Below is a small trained network, with its code and all its weights. Each question gives an input and a class and asks what happens when units are switched off, that is, made to give their printed mean instead of their output.

import numpy as np


def w(rows, s, z=0):
    codes = np.array(rows[::2]) - 128.0
    scale = np.full(codes.shape[1], s)
    scale[-1] = z or s
    return codes * scale


def norm(h):
    return h / np.sqrt((h * h).mean(-1, keepdims=True) + 1e-5)


def f(y):
    return y / 2 * (1 + np.tanh(0.7978845608 * (y + 0.044715 * y**3)))


def log_softmax(a):
    a = a - a.max(-1, keepdims=True)
    return a - np.log(np.exp(a).sum(-1, keepdims=True))


def net(x, mask):
    res = np.array(x, float).reshape(1, 6) / 4 @ E
    u = 0
    for l in range(4):
        y = f(norm(res) @ A[l][:, :-1].T + A[l][:, -1])
        res = res + np.where(mask[u : u + 4], y, B[l][:, -1]) @ B[l][:, :-1]
        u += 4
    return log_softmax(norm(res)[-1] @ U[:, :-1].T + U[:, -1])


A, B = {}, {}
E = w([
[118,121,125,133,125,124,119],'x0',
[145,136,140,118,140,133,138],'x1',
[117,110,115,102,163,161,132],'x2',
[82,196,139,22,3,120,53],'x3',
[170,93,151,122,3,213,219],'x4',
[47,221,175,195,120,252,194],'x5',
],0.005)
A[0] = w([
[133,188,134,41,65,182,75,252],'L0N0',
[33,180,165,123,190,149,119,71],'L0N1',
[60,167,138,125,138,126,140,15],'L0N2',
[183,2,111,95,50,139,134,44],'L0N3',
],0.0069,0.0028)
B[0] = w([
[62,98,159,85,131,153,116,253],'L0N0',
[157,150,138,105,90,64,183,169],'L0N1',
[116,201,132,116,90,121,130,129],'L0N2',
[128,247,151,145,129,74,175,199],'L0N3',
],0.012,0.0057)
A[1] = w([
[170,234,72,22,69,92,52,3],'L1N0',
[147,238,7,203,210,102,157,109],'L1N1',
[242,107,105,85,2,57,165,183],'L1N2',
[137,129,174,172,106,229,179,110],'L1N3',
],0.0058,0.0018)
B[1] = w([
[109,114,175,134,120,136,105,201],'L1N0',
[86,176,70,132,116,164,135,254],'L1N1',
[112,124,124,115,173,164,155,185],'L1N2',
[111,2,89,156,69,118,134,212],'L1N3',
],0.011,0.0035)
A[2] = w([
[132,125,104,116,97,69,87,133],'L2N0',
[169,191,58,158,190,47,212,178],'L2N1',
[71,211,128,62,164,86,119,121],'L2N2',
[190,127,2,170,209,81,93,3],'L2N3',
],0.0075,0.0041)
B[2] = w([
[187,103,30,112,90,113,137,136],'L2N0',
[67,161,71,50,135,172,174,253],'L2N1',
[190,105,206,182,132,121,98,223],'L2N2',
[228,196,203,85,162,8,108,179],'L2N3',
],0.011,0.0066)
A[3] = w([
[118,80,2,102,108,174,112,1],'L3N0',
[57,156,236,111,69,142,124,140],'L3N1',
[99,168,138,145,59,88,117,67],'L3N2',
[126,103,157,72,174,68,23,157],'L3N3',
],0.0071,0.0042)
B[3] = w([
[177,111,126,65,240,101,112,125],'L3N0',
[196,202,61,129,228,89,138,254],'L3N1',
[143,76,134,83,212,67,208,136],'L3N2',
[132,2,168,219,73,148,131,194],'L3N3',
],0.01,0.007)
U = w([
[212,159,197,102,154,40,97,7],'0',
[60,162,62,87,122,164,168,165],'1',
[141,9,152,192,64,150,100,201],'2',
],0.012,0.0015)

Each question gives the input, the list of numbers given to net, and the class t.
The units are the neurons (one row each of A and B). Each row of codes is followed by its name. A weight is (code - 128) times the scale printed after its matrix; where a second scale follows, it is the last column's (A, B and U).
mask holds one flag per neuron, layer by layer. A switched-off neuron (its flag False) gives its mean, the last column of its row in B, instead of its output. The means were averaged over made-up inputs and are rounded, as every weight is.
A unit's drop is (log p(t) with every unit on - log p(t) with that unit switched off) / (log p(t) with every unit on - log p(t) with every unit switched off).
The circuit of an input: a set's keep is (log p(t) with only the set's units on - log p(t) with every unit switched off) / (log p(t) with every unit on - log p(t) with every unit switched off). Starting from the 12 units with the biggest drops (on a tie, the unit counted first), units are removed one at a time, each time the one whose removal leaves the highest keep (on an exact tie, the one counted first), for as long as the keep stays at least 0.8.
units of the circuit, in order: the units of the circuit, biggest drop first
k most important neurons: the k neurons with the biggest drops, biggest first
k most important neurons of layer l: the k neurons of layer l with the biggest drops, biggest first
drop of u: that unit's drop, to one decimal
input [-5,-4,8,-2,7,7], class 2: units of the circuit, in order : (L1N3)
input [-1,0,4,7,0,-4], class 2: units of the circuit, in order : (L3N3; L2N1)
input [5,-3,-1,0,2,-3], class 1: units of the circuit, in order : (L2N1; L0N3)
input [-2,-1,1,3,5,0], class 0: 3 most important neurons : (L0N3; L2N1; L3N1)
input [-1,5,-7,-5,-6,1], class 1: 2 most important neurons : (L2N1; L1N1)
input [2,-6,-5,0,5,-3], class 1: 3 most important neurons : (L2N1; L2N3; L0N0)
input [4,0,-5,-4,-6,1], class 1: 2 most important neurons : (L2N1; L0N0)
input [4,-1,2,0,1,-3], class 1: units of the circuit, in order : (L0N3; L2N1)
input [-8,6,2,-8,3,8], class 2: 3 most important neurons : (L1N3; L0N3; L2N1)
input [6,-7,5,-7,8,3], class 2: 3 most important neurons : (L1N3; L2N1; L3N1)
input [-5,-8,6,8,8,-2], class 0: 2 most important neurons : (L0N3; L2N1)
input [-4,3,-3,5,0,5], class 0: 2 most important neurons : (L2N1; L3N1)
input [0,8,1,-5,1,-5], class 1: 2 most important neurons : (L2N1; L0N3)
input [5,6,0,-2,8,3], class 2: units of the circuit, in order : (L1N3)
input [-4,3,6,7,5,0], class 0: 4 most important neurons : (L2N1; L3N1; L0N3; L1N1)
input [5,8,5,1,0,-1], class 2: 2 most important neurons : (L3N3; L2N1)
input [2,-3,-1,5,1,0], class 0: 2 most important neurons : (L3N1; L2N1)
input [6,3,4,8,7,-2], class 0: 2 most important neurons of layer 2 : (L2N1; L2N2)
input [7,7,-2,-8,7,-4], class 1: drop of L0N3 : 0.1
input [-3,2,-3,5,-2,-6], class 2: units of the circuit, in order : (L3N3)
input [-2,-4,1,5,-4,4], class 0: drop of L1N3 : 0.0
input [5,-7,-2,-6,8,-3], class 1: drop of L0N3 : 0.7
